Below is a small trained network, with its code and all its weights. Each question gives an input and a class and asks what happens when units are switched off, that is, made to give their printed mean instead of their output.

import numpy as np


def w(rows, s, z=0):
    codes = np.array(rows[::2]) - 128.0
    scale = np.full(codes.shape[1], s)
    scale[-1] = z or s
    return codes * scale


def norm(h):
    return h / np.sqrt((h * h).mean(-1, keepdims=True) + 1e-5)


def f(y):
    return y / 2 * (1 + np.tanh(0.7978845608 * (y + 0.044715 * y**3)))


def log_softmax(a):
    a = a - a.max(-1, keepdims=True)
    return a - np.log(np.exp(a).sum(-1, keepdims=True))


def net(x, mask):
    res = np.array(x, float).reshape(1, 7) / 4 @ E
    u = 0
    for l in range(3):
        y = f(norm(res) @ A[l][:, :-1].T + A[l][:, -1])
        res = res + np.where(mask[u : u + 4], y, B[l][:, -1]) @ B[l][:, :-1]
        u += 4
    return log_softmax(norm(res)[-1] @ U[:, :-1].T + U[:, -1])


A, B = {}, {}
E = w([
[120,69,61,39,99,150,244,104,212,97,30,97],'x0',
[80,44,68,159,157,190,172,124,154,52,69,105],'x1',
[87,170,157,125,103,102,121,109,155,111,131,88],'x2',
[157,72,36,31,75,218,86,88,145,125,125,246],'x3',
[198,167,94,149,38,170,148,6,173,23,206,87],'x4',
[130,174,160,204,81,158,202,173,35,129,113,160],'x5',
[147,189,170,214,219,253,92,107,175,62,129,42],'x6',
],0.0054)
A[0] = w([
[113,58,106,153,139,151,177,143,101,134,65,134,50],'0.n0',
[131,125,157,157,124,68,126,80,205,108,137,91,80],'0.n1',
[130,210,81,87,60,99,254,151,112,110,92,124,1],'0.n2',
[90,136,90,143,160,177,128,74,211,100,93,117,59],'0.n3',
],0.0069,0.0047)
B[0] = w([
[129,158,106,45,81,98,189,215,104,68,164,104,206],'0.n0',
[91,221,134,60,54,83,101,81,105,103,90,86,203],'0.n1',
[131,1,203,202,16,131,124,145,224,195,123,79,234],'0.n2',
[166,98,138,90,198,148,150,132,189,97,117,77,251],'0.n3',
],0.0084,0.0025)
A[1] = w([
[191,89,1,59,119,128,126,52,83,166,139,186,18],'1.n0',
[70,115,136,115,182,72,116,218,113,206,114,135,21],'1.n1',
[53,120,189,140,206,64,85,143,93,229,90,148,1],'1.n2',
[137,72,67,105,94,121,165,55,177,194,154,212,82],'1.n3',
],0.0064,0.0033)
B[1] = w([
[79,150,144,65,172,152,9,141,149,114,177,137,233],'1.n0',
[140,198,147,123,176,40,112,149,181,175,22,120,237],'1.n1',
[254,152,130,178,130,94,108,64,222,147,110,216,242],'1.n2',
[60,97,233,112,69,153,67,210,101,39,103,134,253],'1.n3',
],0.01,0.0031)
A[2] = w([
[84,152,86,145,179,38,159,206,108,176,80,167,162],'2.n0',
[160,83,58,129,173,223,143,112,198,94,106,91,40],'2.n1',
[124,87,54,122,218,225,148,110,204,39,119,85,4],'2.n2',
[175,151,135,254,157,194,119,94,37,153,211,154,12],'2.n3',
],0.0066,0.0027)
B[2] = w([
[138,114,33,184,173,166,155,110,121,129,142,121,222],'2.n0',
[151,113,202,110,117,118,194,9,193,125,87,194,215],'2.n1',
[139,110,178,95,188,152,181,77,114,120,114,211,255],'2.n2',
[203,134,90,119,37,221,147,142,35,194,234,151,194],'2.n3',
],0.011,0.0047)
U = w([
[57,114,138,51,109,148,22,181,122,60,144,181,156],'0',
[94,46,168,158,9,106,187,169,160,133,88,108,110],'1',
[86,200,137,131,109,70,118,77,143,69,160,18,77],'2',
[175,171,118,157,92,193,122,131,38,140,202,133,148],'3',
[185,186,103,182,195,72,88,134,169,171,89,169,212],'4',
[138,110,182,91,178,172,195,52,171,71,98,159,158],'5',
[84,88,24,143,178,138,209,219,94,125,81,121,70],'6',
[135,139,118,69,141,120,112,133,126,127,111,71,4],'7',
],0.015,0.0036)

Each question gives the input, the list of numbers given to net, and the class t.
The units are the neurons (one row each of A and B). Each row of codes is followed by its name. A weight is (code - 128) times the scale printed after its matrix; where a second scale follows, it is the last column's (A, B and U).
mask holds one flag per neuron, layer by layer. A switched-off neuron (its flag False) gives its mean, the last column of its row in B, instead of its output. The means were averaged over made-up inputs and are rounded, as every weight is.
A unit's drop is (log p(t) with every unit on - log p(t) with that unit switched off) / (log p(t) with every unit on - log p(t) with every unit switched off).
The circuit of an input: a set's keep is (log p(t) with only the set's units on - log p(t) with every unit switched off) / (log p(t) with every unit on - log p(t) with every unit switched off). Starting from all 12 units, units are removed one at a time, each time the one whose removal leaves the highest keep (on an exact tie, the one counted first), for as long as the keep stays at least 0.8.
circuit, biggest first: the units of the circuit, biggest drop first
unit that matters most: the unit with the biggest drop
k most important neurons: the k neurons with the biggest drops, biggest first
top k neurons in layer l: the k neurons of layer l with the biggest drops, biggest first
drop of u: that unit's drop, to one decimal
input [3,1,8,-3,-3,-1,-3], class 4: unit that matters most => 1.n3
input [5,5,8,-3,-6,7,-4], class 6: 2 most important neurons => [2.n0; 1.n3]
input [3,4,-8,1,1,1,-3], class 0: 2 most important neurons => [1.n0; 1.n3]
input [1,-1,2,-5,8,7,2], class 3: 3 most important neurons => [2.n3; 1.n1; 1.n3]
input [-6,-3,6,0,0,-7,2], class 2: circuit, biggest first => [0.n1; 2.n2]
input [-6,4,-6,1,-8,7,-5], class 4: top 2 neurons in layer 1 => [1.n2; 1.n1]
input [-2,5,-6,2,-2,6,4], class 3: 4 most important neurons => [1.n1; 2.n3; 0.n3; 1.n3]
input [-7,1,-7,2,-3,6,-4], class 4: 2 most important neurons => [1.n1; 1.n2]
input [6,-3,-2,-7,-2,-3,2], class 2: 2 most important neurons => [0.n1; 2.n2]
input [1,5,1,2,-8,-5,-1], class 6: 3 most important neurons => [0.n0; 2.n0; 2.n1]
input [2,-2,-6,4,-8,2,2], class 6: 3 most important neurons => [0.n0; 2.n0; 2.n1]
input [-1,-4,7,0,6,1,0], class 2: 2 most important neurons => [0.n1; 2.n3]
input [3,7,2,1,-3,-4,-6], class 0: 2 most important neurons => [1.n3; 1.n0]
input [5,4,6,-6,8,-6,-5], class 2: circuit, biggest first => [0.n1]
input [-8,8,7,8,5,3,-2], class 0: 2 most important neurons => [1.n0; 1.n3]
input [7,0,-2,-8,-8,-3,-1], class 4: drop of 1.n2 => 0.5
input [2,6,7,-4,-6,0,2], class 6: drop of 0.n0 => 0.4
input [2,-2,4,-4,-2,-4,1], class 2: drop of 0.n1 => 1.9
input [2,0,-7,4,-2,1,1], class 0: drop of 0.n3 => 0.0
input [-4,4,-2,-3,8,5,7], class 3: circuit, biggest first => [2.n3]
input [3,-5,8,5,1,2,2], class 1: 2 most important neurons => [0.n2; 1.n0]
